B:
1: [  -3  -15  207   94   16   38   30  -78 -121 -193   16  -60 -196 -175
 -177  234  -64   28 -455 -163  -38 -101 -107  -26   20  165 -307 -144
   32 -112  196 -255  215   90  -21  194 -156 -337  108   98 -191 -100
  -44   76   54  -39   -9]
2: [  27  -18  167  109   -2   32   -1  -45  -69 -161   25  -78 -188 -156
 -169  214 -116   21 -407 -165  -10 -150  -69    8   53  146 -285 -159
   19 -156  216 -258  165  108 -111  135 -152 -381   74   93 -197  -49
  -37   83   53  -31   -1]
3: [ -72  -74 -368 -152 -109  143   54 -115 -102  230   15  -93  144  278
  219  -32   59  -32  145  187  -39   36  337  -42   66 -116   81  191
 -202 -149   27  -18   33   92  -94   11   66  143  -27  123  209  -10
 -167 -196  -60  102  174]
4: [ -56  -94 -294 -258  -11   95  187 -279 -100  -16  -87  -25  145  270
  143  131    8   36 -117  -28   91  108  279  151   16  -74  -65  106
 -237 -177   25 -154   14  -19 -200  169  126  247 -111  -12  148 -159
 -122 -202   38   44  183]
5: [  82 -255 -325  -78  -72   96  -19  482  225   62 -175   42 -168 -235
   82  -23  -37 -186  530   11  295  -54 -252    6  -99 -171  151   78
  -67  129   29  -59 -184   35 -303   -6  -17   92  -14 -214 -174  232
  297  -55 -140   43 -200]
6: [  86  -32  118   25  -34  -82 -179  -97  -67 -124   30 -137 -161  -62
 -281  199 -149   47 -335  -64   44 -338   59   52   28  199 -260  -26
  -42 -181  172 -314  108   42 -125  -86 -177 -504    3  211 -175  -27
  -94  202  139  -51  133]
7: [ -32  -81 -260 -152   10   21  167 -175  -35  108  -50  -48  179  318
  175  120   13  -21 -126  -75   13  113  278  165   79  -93  -15   58
 -208 -275   66 -115 -106   74 -328  223  100  256 -103   -7  234 -134
 -180 -263   24   66   94]
8: [  77 -170 -222  105   -6   46   -3  630  232   85 -154   81 -152 -229
  114  -16  -59 -129  488  -60  246 -109 -364   31 -130 -199  195  117
   11  220   97   42 -210   85 -267   90  -53  177   83 -253 -126  258
  268  -78 -156  185 -296]
9: [ -13 -157 -263   37  -67  105  -56  536  108  181  -84   45 -134 -199
   94 -110   98 -143  575  138  111  -87 -298 -151 -135 -197  221  220
    0  251   20   83  -60   92  -36   37  -85  134  138  -92  -59  217
  187  -44 -174  169 -236]
10: [-181  -77   67  -61   89  -53   68 -237 -286  -20  220  -78 -147   72
   -5  118   70  -83 -407  -40  -65  172  311 -239 -112   81 -272 -141
   52 -167  -63  -51  311   27   92  191   89 -102  -84  200  -26 -143
 -185 -205  140 -218  108]
11: [-138  -72  166   22   64    0   88 -137 -243  -71  155  -69 -209  -83
  -58  179   75 -106 -457 -100 -106  144   99 -247  -68  131 -307 -218
  100 -147   26 -114  276   86   66  277  -19 -191   34  158  -94 -142
 -110 -149   88 -205  -23]
12: [  60 -207 -231   26  -47   60  -46  578  169  124 -174   63 -150 -243
   78  -32   62 -155  541   62  177  -79 -375  -57 -136 -155  216  201
  -18  253   45   15 -162   64 -121   65  -99  171  131 -166  -96  207
  233  -37 -174  151 -262]
13: [-142  -15  218   36   63    6   70 -146 -245 -137  125  -46 -203 -124
 -178  189  100  -34 -484 -117 -121   33  -38 -202  -73  130 -333 -164
  100  -99   65 -164  312   79  106  304  -96 -244   97  173 -103 -186
 -104  -27  106 -131  -59]
14: [ -25  -76 -230   38  -56   96  -17   73  -72  234   40  -60   48  133
  274 -102   14   38  221  212  -61   51  196  -46   67  -99  157  303
 -173   22   79   78  177   89  166  -55   25  156   29   95   73  104
 -181 -121 -171  233  227]
15: [ -92 -120 -170 -261    1   95  201 -321 -258  -85  -72  -40   36  198
  130  249   31  -23 -301   -9   67  153  312  -41 -110   69 -175   11
 -115  -90  -23 -150   63  -53  -49  214  120  187  -14   54   99 -200
  -93 -263   88 -114  162]
16: [ -65  -17  165    9    6   32    3 -122 -143 -176   64  -61 -204 -169
 -264  179   24   -3 -397 -120  -50 -112 -102  -89  -12  127 -325 -139
   38 -134  122 -261  258   75  -13  189 -154 -379   68  152 -168 -137
  -44  110   99  -94  -39]
17: [  94 -133 -209  146  -11   47   -2  596  205   66 -137   52 -140 -170
  133   42 -160 -102  379  -89  270 -185 -258   42 -141 -160  151   64
   40  190  136   43 -254   94 -337   55  -38  114   88 -237 -119  281
  259 -112 -107  178 -264]
18: [  79 -123 -180   93   10  -52  -90  512  194   64  -76   27 -143 -128
   -9   16 -122  -91  342  -81  258 -256 -213   59 -147 -147  110   86
   21  115   87   -6 -215   64 -345   -2  -57    5   10 -144 -108  231
  192  -21  -20  131 -222]
19: [ -43 -146 -277   58  -56  117  -37  477   96  216  -15   36 -118 -156
  162 -176   86 -119  569  156   79   -7 -200 -150  -83 -233  229  223
  -30  204   16  129   43  105   19   13  -32  150   78  -74  -59  232
  123  -75 -203  191 -149]
20: [-120 -101  173  -18   56    4   88 -173 -199  -95  125  -65 -217 -131
 -107  169  108 -111 -453 -117 -115  184   36 -197   -3  131 -321 -228
   48 -203   35 -187  301   87   50  292  -44 -220    2  146 -127 -175
 -109  -91   64 -220  -15]
21: [  17 -137 -221   -9  -50   51  -12   24  -27  256   10  -77   68  146
  275  -74   43   -9  177  178  -82  146  213   15  147  -68  155  268
 -231  -96   76    5  121   97   91  -25   27  179  -26   86   90   54
 -220 -139 -183  175  246]
22: [  87  -88 -111   38   36 -104 -157  268  128  -76  -15   -3 -165  -92
 -128   21 -214   47  166  -81  305 -333  -73  149 -131  -73  -14  127
  -44   66   84  -97  -12  -32 -222 -149  -31 -167 -107  -52 -215  185
  103  126   69  110   24]
23: [ -83  -84 -179 -227   25   36  175 -261 -196  -47  -71  -23   92  244
   86  216   47    7 -250  -46   57   85  246   44  -93    8 -125   71
 -133 -107   -5 -140    1  -32 -126  240   95  226  -26   37  164 -208
 -124 -229  103  -25  107]
24: [ -47 -132 -267   31  -37  117  -37  404   74  161  -18   53 -108 -148
  146 -195   77  -39  555  167   98   -7 -195  -97  -84 -237  220  298
  -76  240   12  117  145   53  123  -17  -15  173   49  -70  -92  208
   93  -18 -202  239  -53]
25: [ -45  -76 -280 -177  -50   53   43 -172 -111  149  -35  -67  159  282
  135   29   81   31   38  129  -31   23  267   61   47  -66   51  259
 -235 -130   27  -84   37   31  -45   58   39  190  -33  117  211  -96
 -211 -130  -18  126  206]
26: [   5 -131 -266 -179  -74   48   34 -161 -101  186  -77  -93  152  263
  187   66   90  -20   28  153  -61   89  281   48   92   -5   72  246
 -258 -159   40 -115  -14   46  -39   52   20  201   -8  122  210  -95
 -226 -163  -63   87  226]
27: [-170   37  178   99   57    5   63  -64 -166  -66  201  -57 -188 -100
 -208  126   83  -76 -432 -170 -138  -35  -46 -203  -33   39 -325 -257
  142 -203   88 -128  246  166  -92  326 -104 -327   57  165  -63 -138
  -88  -39  129 -120 -180]
28: [  85 -118 -167  117   -2  -17  -61  571  150   59 -139   48 -134 -145
   44   67 -107  -86  354  -50  247 -263 -275   16 -202 -117  144  139
   53  238  102   26 -257   59 -265   40  -83   96  127 -167  -80  232
  222  -57  -51  171 -262]
29: [-118  -42  238   32   90  -67   40 -130 -170 -111  137  -50 -204 -132
 -229  163  127  -64 -476 -165 -135   63  -74 -138  -16  117 -326 -186
   68 -196   62 -203  283   95   23  319 -110 -265   25  163 -102 -204
 -134    2  111 -150  -78]
30: [ 146 -128  -33   45   29 -176 -202  254  102  -38  -48  -47 -164  -75
 -133  110 -195   -1   60  -72  245 -320  -39  132 -110   45  -26  115
  -42   16   97 -150 -102  -22 -223 -142  -79 -190  -63    5 -176  146
   46  105   80   47   35]
31: [ -26 -139 -257   76  -71   97  -24  314    6  323   29  -45  -25   21
  295 -119   68 -126  383  200  -48   83   65 -170   16 -140  218  199
  -70   55   45  132   24  153   37    6    3  171   76   32   66  184
  -51 -200 -207  156   -3]
32: [-204  -83   89  -54  134  -85   40 -195 -197  -69  273  -36 -217  -38
 -110    4   96  -60 -316  -89  -26  188  178 -186  -91   -7 -281 -141
   34 -175  -88  -58  441    7  109  182   92 -160 -189  158 -141 -124
 -153  -90  130 -195   88]
33: [ -78  -17  128   48   10   -3  -13  -64  -47  -79  148  -84 -199 -143
 -267  102   25  -77 -339 -167  -73  -91  -66  -83   64   46 -306 -241
   46 -286  121 -236  205  154 -198  198 -134 -438  -25  147 -142  -94
  -57   75  104 -125 -112]
34: [ -47 -148 -282   29  -53   82  -45  321   52  282   47  -14  -54  -28
  215 -192   95 -107  476  193    3   74   -5 -134    3 -203  219  231
  -97   69    4  120   96  114   49  -20   12  154    4   10    9  184
  -21 -119 -193  163   -5]
35: [-141  -80  121   13   73   37  119 -153 -223 -106  158  -46 -218  -90
    1  141   19  -69 -412 -105  -45  188  133 -205  -62   86 -295 -208
   68 -120   24  -88  342   59   89  238   42 -149  -22  104 -150 -103
  -86 -157   57 -179   44]
36: [ -58  -72  233   45   38  -26   50 -105 -145  -92   73  -80 -199 -152
 -183  230   92 -111 -499 -167 -146   66  -74 -137   38  173 -322 -241
   63 -235  114 -252  178  136  -61  321 -144 -295   79  150 -100 -184
 -104  -29   72 -178 -104]
37: [-171  -75   86  -13   89  -46   80 -191 -284  -12  221  -79 -164   58
   29  134   41  -96 -422  -56  -68  174  304 -258 -117   91 -270 -173
   83 -154  -42  -29  285   49   75  204   89 -104  -57  184  -34 -116
 -169 -238  127 -219   79]
38: [  74  -44  -10   50   25 -174 -235  129   33  -51   73  -85 -162  -15
 -234   73 -200   43  -43  -59  199 -414   64   84 -105   39 -114   70
  -11  -63   89 -152   16   -2 -214 -180  -81 -362  -98  118 -164  118
  -19  160  165   24   75]
39: [  13 -197 -248  -34  -92  129  -29  229  -46  210  -80  -30  -54  -46
  267  -64   84  -75  382  262    7  103   17 -143  -21  -57  201  306
 -137  168   21   50   95   47  212  -47  -14  203  107   29  -13  138
  -20 -118 -227  142  113]
40: [-137 -129   92  -92   83  -85   65 -259 -286  -10  168  -96 -143   68
    5  172   96 -122 -451  -38  -90  227  311 -227  -83  148 -271 -145
   24 -204  -63 -104  250   23   86  212   70  -78  -73  205  -12 -181
 -205 -224  126 -265  122]
41: [  39 -188 -256   19  -14   35  -45  572  245  101 -126   85 -151 -250
   24 -110   48 -129  586    0  216  -84 -402   23 -103 -245  208  180
  -46  189   36   10 -115   62 -202   63  -68  145   22 -205 -131  215
  240   12 -154  179 -270]
42: [ 138 -133 -126   95   14  -70 -104  361  163  -12  -68  -16 -156  -96
   19   77 -255  -27  167 -103  292 -248  -54  136  -90  -46   29   56
  -31   46  131  -73 -145   25 -312 -102  -19  -85  -57 -117 -189  234
  132   -3    0   94  -28]
43: [ -48    9  195  101   24   36   37  -64 -123 -165   65  -54 -193 -161
 -200  200  -32   10 -437 -170  -57 -107 -108  -64    4  118 -313 -173
   64 -129  175 -222  224  112  -51  227 -149 -345   99  110 -161 -104
  -45   61   77  -47  -67]
44: [-170 -116  131  -96  137 -145    6 -252 -237  -63  235  -56 -200   -7
 -124   61  129  -61 -378  -58  -57  202  210 -178  -94   76 -281  -86
    4 -180 -103 -104  411  -24  170  172   69 -138 -167  205 -106 -178
 -211  -81  147 -226  145]
45: [   1 -105 -266 -102  -61  104   58 -116  -82  161  -50  -64  126  217
  260    3   16   48   81  149  -32  107  263   74  108  -57   96  272
 -261  -89   77  -49  100   46   48   11   55  220  -20   69  126  -19
 -206 -148 -126  178  281]
46: [  -7 -181 -346   70 -101  185   15  596  181  236  -67   34 -137 -204
  218 -133   27 -221  626   94  139   -6 -235 -164  -69 -258  235   73
   13  160   50  117 -130  166 -215   53  -25  136   93 -167  -71  297
  250 -163 -226  131 -290]
47: [-153  -20  168   83   89   24  121 -119 -194 -107  188  -38 -206  -99
  -59  129   20  -42 -451 -163  -81  124   55 -173  -36   54 -312 -232
   93 -152   69  -90  340  104   34  291   -2 -197   -2  104 -132 -113
  -99 -117   75 -124  -28]
48: [ -34 -121 -374 -286 -125  168  155 -252 -169  113 -126 -102  177  327
  226  194   29  -76  -73  110   26   61  399  -12    7    9  -24   82
 -201 -184   24 -145 -147   39 -240  115   83  204   17   79  256 -125
 -110 -298   18  -36  150]
49: [ -16 -128 -168 -204   32  -35  158 -220 -122   31 -106  -48  132  281
  126  245   50  -46 -259  -80   22  132  260  112  -12   34  -76   54
 -172 -211   25 -170 -132    8 -243  262   77  269  -46   20  218 -209
 -170 -273   75  -34   94]
50: [ -84   24  127   87  -25  151   88 -100 -182 -173   82  -69 -201 -149
 -117  202  -81    0 -432 -126  -35 -101  -10 -151  -20  111 -336 -228
   93 -101  174 -180  255  124  -41  198 -103 -368  123  112 -175  -62
    2   -6   65  -76  -45]
51: [  67 -130 -234   91  -15   69  -11  571  184   26 -148   77 -148 -197
   89    5 -120  -68  446  -47  292 -202 -307   35 -178 -186  156  136
   19  261  102   39 -178   48 -246   32  -41  126   88 -231 -144  264
  278  -47 -107  202 -241]
52: [ -44  -83 -289  -80  -86  136   -5  -70 -102  192   25  -70   78  172
  232 -100   33   58  207  243  -41   53  258  -25   80  -97  118  319
 -233  -23   49   13  220   49  165  -84   43  130  -17  126   78   49
 -193  -86 -143  197  299]
53: [  30 -219 -236   58  -45   86  -15  415  113  240  -53   10 -103 -140
  265 -128   66 -141  478  139   43  151 -126  -89   21 -157  237  202
 -101  114   45   83   28  109   37   22   -8  213   39  -89  -69  208
   51 -136 -265  154  -40]
54: [ -78  -96 -155 -174   20   68  216 -229 -220  -37  -66  -36   61  227
  173  261    1  -37 -309  -63   52  137  295  -19 -103   44 -143  -18
  -80 -103   15 -108  -27   -3 -141  262  115  231   11   17  146 -170
  -98 -320   82  -70   88]
55: [ -18 -132 -313 -201  -69  113   46 -198  -66  124  -42  -60  117  199
  197  -49   52   56  134  173   -1  132  266   98  126  -87   76  294
 -320 -121   33  -97  182    4   66  -31   73  187 -104   80   85  -46
 -199  -81 -117  145  335]
56: [-131 -156  133 -100   68  -98   14 -210 -309  -12  157 -103 -200   -2
  -47  193  136 -160 -429    3  -97  196  253 -305 -131  200 -277 -137
   65 -145  -86 -118  244   11  147  192   22 -136  -19  241  -41 -175
 -174 -189  131 -314   84]
57: [  71 -162 -188 -100  -64   37   27 -110  -95  185 -121  -90  127  206
  266   95   55    6    2  160  -86  149  241   73  133   60  105  290
 -274 -105   95 -108   10   47   78   37   -2  244   43   97  156  -63
 -248 -162 -145  134  289]
58: [-150    1  137   50   14   88   92 -124 -196 -106  158  -68 -202 -124
 -146  153   44  -74 -434 -130 -103   11    9 -216  -20   78 -339 -267
  109 -180   94 -157  282  141  -43  277  -79 -330   64  151 -114 -123
  -53  -56   91 -152  -99]
59: [  63 -150 -222  117  -23   71   -2  639  191  103 -164   80 -135 -218
  124  -10  -35 -119  495  -20  214 -134 -373  -13 -150 -190  211  151
   27  267  100   63 -212   94 -215   97  -77  190  150 -227  -92  252
  261  -86 -162  213 -310]
60: [ -23 -135 -266  107  -25   88  -28  588  189  198  -28   67 -131 -198
  126 -184   56 -123  605   63  125  -47 -312  -78  -79 -287  240  184
  -10  197   46  130  -25  126 -108   59  -45  157   59 -153  -80  260
  177  -58 -199  227 -250]
61: [  96 -144 -208   52  -22    9  -63  478  150   23 -139   29 -141 -138
   41   62 -145  -75  341  -39  290 -247 -193   42 -173 -103  109  117
    5  186   90  -22 -213   28 -279  -27  -47   42   57 -157 -127  232
  226  -35  -42  127 -171]
62: [  -2 -122 -220 -278  -15   -4   87 -277 -135   26 -150  -47  172  284
   68  179  101   40 -130   45   14   56  221  153    9   27  -21  248
 -269 -139   16 -209  -44  -45  -85  150   28  259  -30   77  216 -224
 -204 -124   40   60  211]
63: [  89  -82 -141  129   41  -86 -109  420  195    6  -13   14 -149  -88
  -28    1 -229   -6  241 -125  292 -297 -116  140 -114 -141   53   73
   -2   62  118  -17 -117   42 -339  -77  -18  -81  -76 -128 -169  248
  138   24   19  154  -99]
64: [ 110  -85   58  -27  -40 -116 -220  -96  -31  -85   39 -155 -166  -39
 -264  164 -159   10 -251  -32   86 -315  133   64   35  189 -225  -14
  -80 -221  130 -317   77   18 -166 -165 -138 -503  -78  213 -186    6
  -94  193  141  -96  183]
65: [ 107 -100  -57    4   -7 -146 -229  210   21  -34  -32  -68 -161  -43
 -179  122 -165   -3   58   -1  232 -403    7   41 -171   70  -49  138
   -8   55   66 -147  -92  -33 -180 -176  -99 -250  -14   80 -140  129
   49  120  127   17   34]
66: [ -76   10  167   89   25   39   39  -62 -108 -141  104  -57 -196 -155
 -207  158  -13  -14 -404 -174  -60  -92  -91  -82   13   79 -314 -203
   68 -169  154 -206  237  128  -90  232 -131 -362   59  115 -154  -98
  -44   50   84  -65  -89]
67: [  32 -212 -270   -3  -51  148   -6  458  162   84 -131   76 -158 -269
  152 -142   40  -73  585  110  178   47 -313  -19  -51 -208  215  253
 -112  249   44   31   80   33   51   -2  -28  184   43 -178 -192  225
  195    3 -257  204  -80]
68: [-101  -94 -163 -235   49  -20  148 -249 -174  -24  -31  -24   74  237
   33  185   90  -28 -237  -62   47   97  236   32  -97  -10 -130   48
 -121 -153  -39 -141    1  -27 -158  252   94  200  -73   54  167 -218
 -137 -218  130  -65   73]
69: [  22   40   82   53  -14  -68 -179  -81  -55 -132  110 -113 -156  -40
 -323  112 -165   97 -277  -81   71 -413   54   55   -4   96 -263  -22
  -14 -168  161 -250  177   49 -150  -98 -150 -535  -40  207 -176    3
  -80  235  176    8  102]
70: [  25 -230 -253    1  -59   38  -76  537  180  234  -88   26 -140 -214
   82 -116  145 -225  580  108   86   12 -298 -118  -57 -183  232  169
  -42  125    2   26 -115  113 -125   56  -88  128   63  -94  -54  194
  160  -57 -191   94 -247]

[ -35   49 -186  -34  -40  -45  188   34   14   90  -64  -81 -102 -238
  -54  131 -173 -130 -102 -111   89  -84   -7   46   73 -183  -41   99
  103   66  -50  -41  -23  -53   24   12]	39
[  18   11 -113 -178 -218  181 -123  -72  271  333 -140 -139  -85 -138
 -150  665  -52  135  -80  -46   56  317 -345  103  525 -549   15  299
   12  225 -257 -112  137   -1   81  313]	3
[  53   62 -109   59   72   30   78   72  -77    0   98   -9   19  -41
  -33  -33  -60  -33 -104  -27   84  -32  155  -35   41 -111  -60   39
   32  163  -78  -19  -78 -126   29 -176]	5
[-239   -6   48  -13  -63  -40   73  -37  150 -118   92  -87 -154 -166
 -169  141 -172  -16   39   89    1  -93  209  -41  -29 -127   50   60
  -11  140  238 -162  209  -76   19   28]	2
[ -37  -13  -22  -17  -62   17  -15  -39   38   21  -16  -77  -26  -74
  -40  191  -15  -52  -35   24    4  -37    0    1  119 -112  -55   84
  -33   63   37  -87   75  -41   -2   37]	19
[  13  -45  107  253  238 -162   78   47 -384 -389  244   67  144  135
  193 -688   71 -253  104  234  -26 -521  559 -176 -425  549 -228 -171
  -87  -72  362   55  -49 -175  -47 -531]	32
[-168   -6  -38  109  -39  -69   32  -37   74  -81  116 -121  -81 -211
 -174  159  -91  -18  -41   87  104  -39  342  -68  -55  -44   -1   85
  -68   99  405 -176  187  -79   -9  -85]	46
[  41   50    8  -42    6   91   70   54    3  -32   46    8  -44  102
   -4 -112 -116  -64   90  131   52 -174  -10  -15  144  -73  -56  109
   46  215 -132   24   38 -108   68 -145]	47
[ -50    3  -41  -29  -59   30   25  -29   27    9  -48  -65  -27  -59
  -83  215  -11  -65  -71  -16    3  -74  -39   -3  131 -100  -46   60
  -31   53    9  -86   27  -16  -31   70]	9
[ 320  -64 -144  -64  -45   93 -129  -11  -44  251 -102  -59  160   81
  138  106  110  -98  -75  -88  -86   77 -379   61  293 -146 -105  122
   34    3 -389   95 -109  -69   13    8]	38
[ -81  -35  185  193  -13 -363  -91  -41  128 -515  162 -235   10 -252
  222  -32   36 -399 -120    3   10  -72  430   18 -627  164  139  -74
 -190 -378  743 -433  401   21 -186 -345]	52
[  15   33 -166  -23  -63   -4  127   23   35  124  -41  -87  -90 -172
  -49  124 -153 -109  -56  -46   89  -58  -32   41  143 -175  -45  131
   82  115  -43  -30   12  -80   38  -17]	61
[  47  -32  -90  -17  -48    8  -13   -6  109   59   25  -99    4  -70
  -89   99  -78  -43  -24   -5   -3   18  -50   -5   94 -145   39  128
   32   88  -14  -36   93  -75   19  -34]	17
[-118  166  175  -36   49   66  116   88   27 -316   94   40 -113  105
   26  -77 -118  -92   37  151  130 -221  188  -14  -24  -95  -15   35
  -32  202   -1 -158  112  -35   22 -196]	55
[ -27   -2   84  246  194 -271   64   67 -128 -523  240  -61  120  -41
   97 -452   19 -302  -72   53   30 -315  548 -127 -615  372   31 -135
 -104 -214  530 -161  122  -61 -134 -516]	20
[ -30  -12   68  171   55 -260   -2   18   62 -420  156 -156   53 -142
   66 -146   -6 -300 -109   -7   32 -140  361  -44 -491  178  122  -43
 -108 -238  533 -263  245   -4 -144 -352]	11
[  59  -25  -80   25  -17  -40   -4   -5    5   15   11  -88   30  -87
   16   38  -26 -114  -45   -6   16  -47   21    0   19  -54  -41   88
    4    5   43  -42   54  -65   -2  -90]	10
[-139  210   81  -89   -4  155  269  118   60 -246  -15   57 -192  181
 -173  -60 -219 -103   80  179  206 -398   28  -28  166  -48    1  105
   19  310  -46  -71   65    9   13 -130]	28
[ 426  -43 -207  -76   -2  165 -186   23  -48  351  -80  -38  233  127
  122  115  129   12 -101 -100  -36  216 -423   58  398 -261 -109  198
   64   92 -564  160 -156  -91   71  -31]	33
[-148 -171  119   64   45  -84 -226 -116  102 -207  169  -94  152  -34
 -181   73  111  104   16  107 -171   33  257 -158 -191   57   64   24
 -142  -64  334 -115  246  -31  -44   -3]	7
[  58  -59   40  -31  -53   32 -110  -37  105  -34   43  -77   47   55
  -17  118   32  -67  -28   -3 -133   22 -113   -6   69 -105   54   26
  -41   31  -54  -89   89  -64  -40    6]	51
[ 194 -101 -166   28  -24  -58  -87  -25   11  143   -5 -126  127 -102
   44   51   30 -112  -83  -88  -60   69 -109   13   42  -71  -22  106
   29  -67  -46   18   16  -85   -5  -71]	37
[ -77   12  -47  -35  -40   48   13  -18   66   32    9  -58  -38  -92
 -129  242  -49   27  -74  -19   11   24   22  -17  138 -203  -13   82
   -8  131  -30  -90   43  -49   12   76]	64
[-445   16  166   63   -9 -131  139  -52   48 -319  172  -56 -220 -253
 -132   79 -166  -47   31  135    6 -218  535  -84 -247   -8  -13  -79
  -78   96  488 -269  226  -86  -14   -9]	67
[   0  -23   34  200  108 -235   83   43  -93 -373  188  -82   58  -71
   98 -336  -15 -328  -83  -10  -36 -273  382  -75 -475  285   35 -151
  -61 -179  412 -151   74  -98 -134 -393]	15
[-105  126  178  -81  -35  130   71   44   72 -201   46   26 -140  146
   -2   37 -104  -66   81  176   70 -196   37    5  140 -132  -27   56
  -40  249  -62 -137  119  -46   26  -76]	22
[  45 -122  -85  182  238  -24  141   30 -476  -29  199  141  155  159
   17 -687   13  -69  162  197 -133 -518  374 -226 -106  475 -325 -143
   55  134    4  325 -281 -288   57 -329]	4
[ -55   18  -86  -93  -55   17   -6  -15  150   45  -69 -100  -13 -158
 -137  336  -58   21 -116  -89   43   96  -95   23  131 -294   42  167
   16   48  -72 -104   97   36   12  129]	26
[  21 -101 -180   44  186   77  183   20 -431  152   30  157  129  141
 -107 -461  -16   27  143  133 -104 -485  113 -191  154  311 -355  -28
  113  195 -239  406 -347 -205   99  -86]	29
[ -31   -9  -61  -23  -13  -28   26  -14   15   -3  -25  -69    3 -115
  -34  118  -35  -69  -61  -28    8  -56   14   -4   34 -101  -46   84
    5   11    4  -54   43  -25    2   12]	68
[  69  -66   -1    2  -29  -32 -108  -26  108  -24   84 -105   55  -46
   17   78   -3  -69  -46  -28 -104   85  -19    0  -19 -135   65   44
  -11    7   -2  -95  114  -94  -14  -57]	35
[  94  -93  121  -35   -6   49 -184  -40   88 -127   71  -47  138  196
   -2   19  114  -55   -4   22 -220   -8 -146  -45   17  -19   75  -24
  -79  -13  -98  -61   83  -50  -69  -26]	43
[  -8  -22  -83  -25  -41  -19   32  -12   68   22  -15  -89  -10 -101
  -79  119  -67  -79  -48  -35   -7  -48  -36   -2   57 -108    7   93
   24   33    9  -50   63  -39   -6    9]	59
[-510    2  180  129   36 -206  193  -47   30 -461  205  -61 -212 -248
 -203 -109 -203  -88  110  240   62 -398  704 -153 -407  203   -5  -57
  -99   44  746 -247  311  -58  -29 -134]	45
[ -85  -14  -83  -55    7  -54   72  -14   -2   -7  -57  -57    0 -167
  -63  135  -51  -62  -92  -96  -27  -79   -1   -6   -1 -119  -46   57
   36  -27  -43  -37   -1    0   -4   85]	62
[-406   36   74   45   -5 -101  174  -34   57 -288   79  -60 -168 -215
 -253  139 -143  -41  -27   78   60 -252  415 -101 -178   21    9  -21
  -74   64  449 -222  175   -1  -52   29]	12
